[ 16 182  85 124 212 180] -> 16
[92 44 55 20] -> 92
[6745 9841 1891 2973] -> 6745
[-28   7 -45  44] -> -28
[5 4 7 3 7 2 4] -> 5
[6541 2270 4831 8510 6578 3942] -> 6541
[ 17 -22  41   9 -43] -> 17
[32 71 17 82] -> 32
---
[[ 41.0  36.3  15.9 -16.7  -4.5 -23.7 -25.2  12.4  39.9]
 [ 28.1 -14.4  22.2   0.7   5.4 -27.3  -2.6   5.7 -13.3]
 [-26.5  20.6   2.7 -23.1  25.7  12.1  41.8   4.1  18.6]
 [  8.0 -18.1   5.0  19.8 -37.8 -10.8  -8.7  33.3 -14.5]
 [-58.8  23.1 -42.1  17.6  38.2   5.8  18.7 -45.9  50.7]
 [ 25.7  -4.0  27.3 -34.3  42.6 -53.8 -16.1  31.5  -7.5]
 [  8.1  47.9   5.5 -43.2  13.2   0.2  50.1  32.3   8.6]
 [  5.1  -0.7  31.9   6.8 -27.3   0.6   6.5  13.2  -4.3]] -> -7.5

[[ 17.3  20.0 -27.5  -0.5 -26.8 -18.3 -36.1  -6.4 -30.3   6.8   9.2   3.6]
 [ -7.8 -13.8 -36.5  32.0 -25.5 -18.3  -3.4   1.3  -5.5  -9.8  23.3  34.3]
 [  1.2  11.5  23.6 -22.7  13.1 -18.3  -3.7  -3.9   8.6  -3.0 -11.5 -19.5]
 [  3.1 -18.7  22.6 -26.6  10.0 -18.3   3.1   6.2  33.6  19.2 -13.9 -64.6]
 [  9.9 -13.0   7.6  -2.6 -20.9 -18.3  19.0 -13.6   0.7   7.1  -1.7   6.4]
 [ 24.6  16.2 -18.8  11.3  10.2 -18.3  -0.7   6.3 -50.3  28.8 -14.0   6.2]
 [-14.3 -18.5  -3.7  22.7 -17.3 -18.3  24.7  -7.9  10.8 -19.5  15.0  44.8]
 [  5.5  -8.4   3.5  -4.5 -29.2 -18.3   4.8 -16.4   3.8  -2.5   6.5   9.2]
 [  4.9   6.5  28.2 -24.9   2.4 -18.3   4.2 -11.6   6.9   0.1 -11.9 -14.9]] -> 44.8

[[ 33.2  34.4  48.3  22.4  40.9 -42.1   8.7  37.9  14.3  -1.1]
 [  0.8  -0.6 -10.7   2.8 -10.7 -10.8  13.4 -11.4  17.9  21.3]
 [ -8.0  -7.1   3.9  -4.9  -1.0  19.8 -25.6   5.9 -33.6 -34.1]
 [ 39.0  48.5  57.8  28.6  41.3 -57.9  19.4  31.4  39.2  27.8]
 [ -7.6 -12.7  -0.5  -5.3   4.1  15.1 -27.6   7.3 -38.5 -41.3]
 [  0.9  -0.7  10.1  -5.2  13.1  16.1 -16.5   8.8 -25.4 -26.7]] -> 27.8

[[-29.1   1.8  15.5  -2.9  -8.4 -42.2 -14.5 -27.3 -31.3]
 [-12.5  -2.1  30.3   6.0 -37.4  -0.3 -48.2  -3.9  23.1]
 [  5.2   1.8 -27.5  39.6  37.5  37.9  31.5  -5.0 -21.7]
 [ 25.5  44.3 -28.1  31.8  49.9 -16.4   4.0  11.8   0.6]
 [ 13.6 -26.9  37.7  46.4 -24.9 -31.0  46.1   1.2 -25.5]
 [ 23.0  -5.3 -13.4 -30.5 -10.6  51.8  47.3 -38.9 -42.5]
 [-33.1  46.2  45.9  27.8 -25.1  48.0  10.3 -16.6   9.7]
 [-46.6  17.5  -2.4  28.2   6.8 -30.2  19.3  33.4  31.7]
 [ 42.3 -34.1 -36.3   2.8 -40.6  42.5  -1.2  28.2 -17.6]
 [-36.9 -44.6   3.2 -32.4 -10.7 -32.8 -11.2  51.0  28.1]
 [-29.4 -23.7 -23.9  -8.4 -19.9  23.6 -16.8 -11.1 -26.4]] -> -17.6

[[-38.9 -30.7 -27.6   0.8  -3.6  -2.4  33.3 -47.6  65.2]
 [-24.6 -15.2 -23.0 -10.9  -9.3 -13.0  11.1 -23.8  33.0]
 [ 13.7  16.5  26.2  -1.4   1.1   0.4 -13.4  26.8 -40.5]
 [-25.5 -23.5  23.0  29.9  17.6  29.5  46.8 -33.0  37.5]
 [-17.0  -7.5  36.7  16.4  10.5  17.0  26.8  -7.1  -0.4]
 [-18.2 -17.6 -11.8   7.0   2.5   5.4  22.0 -27.3  37.3]
 [ -7.7  -4.7 -39.7 -22.1 -16.0 -23.9 -11.7 -10.1  20.4]
 [-24.2 -16.7 -14.6  -3.5  -4.3  -5.1  17.2 -25.2  33.6]
 [-23.6 -23.2  16.5  28.2  15.8  27.5  43.6 -32.9  39.3]
 [-24.2 -23.2  16.9  28.3  16.4  27.3  44.1 -33.8  39.8]] -> 33.6

[[ -9.3  -7.8  -6.7  14.6  31.7  -4.4 -51.7  -1.0  -3.5  -2.7  -5.9   0.9]
 [  4.3   2.3  -0.6  10.9   6.2   3.3  13.9   1.5  -0.7  11.8  11.5 -10.2]
 [  0.9   4.5  13.8  18.0  16.5   6.2  -6.9   5.7   9.1 -13.1   2.8   2.7]
 [ -5.1   5.4   7.0  12.2 -15.5  -5.8   0.5  -9.6 -16.6   0.1   4.1  18.4]
 [ 17.5 -13.1  13.2  -5.0  -8.9 -11.5   2.5  19.6  -1.3  -3.7   0.6   3.2]
 [  9.9 -22.2   4.6  -4.3 -15.6   7.2  23.8  -0.6   9.3  -3.8  -3.3 -12.4]
 [ 10.6   3.4 -17.3  -5.6  58.6  -4.3   0.7  14.7 -15.0   8.6 -34.9   7.5]
 [ -6.3  -9.4  10.2 -10.1   6.8  -4.3 -24.7  -5.2 -12.6  -9.0 -11.1  20.8]
 [ 14.8   7.8   4.9   1.5 -49.0   8.0 -13.3 -10.0  16.2  15.0  15.2  -5.0]
 [-34.1  -5.1   8.8  17.5  -4.9   8.6  11.2  -2.8   5.3   6.5  19.1   3.1]
 [ 28.9  -1.7   1.4   7.0  22.4   2.9  -5.6   7.3  12.2  -8.8  -3.8  10.3]] -> -5.0

[[-12.5  -6.8   6.0 -23.3 -19.9  -3.1  16.0 -27.0   3.5   1.0  21.6  -4.0
   -4.0 -25.5 -11.1   5.1]
 [  6.4  -7.8 -17.9   0.8 -15.5 -16.4 -13.3  15.3  -1.3 -20.7  -4.9  -2.9
   17.1   3.8   4.1   0.3]
 [ -5.0 -25.4  -5.9   4.7 -11.8 -10.4  14.4 -18.8   1.1 -24.6  53.6  20.8
   14.9  -3.4 -25.3  21.9]
 [ 10.6   5.4  -8.0   5.9  -1.9   3.3  -3.1  27.3 -11.7  -7.4 -50.9   6.2
    6.8   9.4  13.7   2.1]
 [ -6.5  15.1  11.5   7.8  23.3  12.1  -7.4 -10.5  -5.4  25.0 -21.4 -15.8
  -23.5   0.3   3.9 -21.7]
 [  5.8  19.4   6.3 -14.7 -12.5   3.0 -11.4  19.0   3.0  20.4 -52.3 -14.8
  -10.3  -3.0  35.5 -17.7]
 [-15.3  10.9  23.3 -27.0 -14.6  12.1   4.0 -29.7  -4.7  33.9 -34.6 -12.3
  -31.1 -25.7  13.0 -20.0]
 [  8.5  10.9 -13.1   8.6  18.0  -9.3 -21.3  19.4  12.9  -2.8  20.8 -19.9
   12.4  14.4   0.7  -8.0]] -> -17.7

[[-38.6   3.6 -11.0 -10.0 -24.4  10.9 -22.4  14.6 -43.0  40.9]
 [-43.5  16.8 -11.0 -10.0 -25.9  10.9 -22.4  14.6 -43.0  37.7]
 [-36.8 -24.1   9.2 -10.0  -9.3  10.9 -22.4  29.9 -43.0  37.7]
 [-36.8   3.6 -11.0 -10.0  -7.6  10.9 -22.4  14.6 -43.0  37.7]
 [-36.8   3.6 -11.0 -10.0 -32.0   3.8 -22.4  14.6 -43.0  37.7]
 [-36.8   3.6 -23.8 -10.0  -9.3   8.8 -22.4  14.6 -43.0  37.7]
 [-36.8  -5.4 -11.0   1.6   7.5  10.9 -22.4  44.0 -43.0  37.7]
 [-36.8   3.6 -12.5 -10.0  -6.7  12.0 -22.4   8.1 -60.4  37.7]] -> 37.7
---
-50.6,-30.2,3.1,-40.2,-17.5,-21.0 gives 3.1

-14.8,3.8,-8.1,-20.8,0.3,21.6
-28.6,5.9,-17.9,-47.8,-0.9,47.4
-24.9,16.7,-12.2,-18.1,4.7,25.9
gives -8.1

-47.5,3.0,-28.6,29.7
-27.5,-11.2,-54.3,29.5
gives -28.6

-45.3,26.2,29.0,-43.5,16.8
31.8,-50.0,-36.9,18.9,-8.2
-44.1,36.2,32.6,-32.4,16.4
gives 29.0

-13.9,0.2,50.3,18.4 gives 50.3

37.8,9.0,10.9,45.1,18.0,-7.1,28.5
-5.8,-2.1,-10.0,-50.3,-21.5,-4.3,43.9
gives 10.9

-49.3,-43.5,13.6,9.7,5.9,-18.0,-46.9 gives 13.6

-8.7,-25.6,-33.5,23.2,43.5,11.9
14.7,5.5,-8.0,-54.8,33.3,16.5
gives -33.5

66.9,-38.8,-36.4,-18.6,-6.9,-36.8 gives -36.4

-35.8,-26.2,-45.5,26.3,-13.2,-48.7 gives -45.5
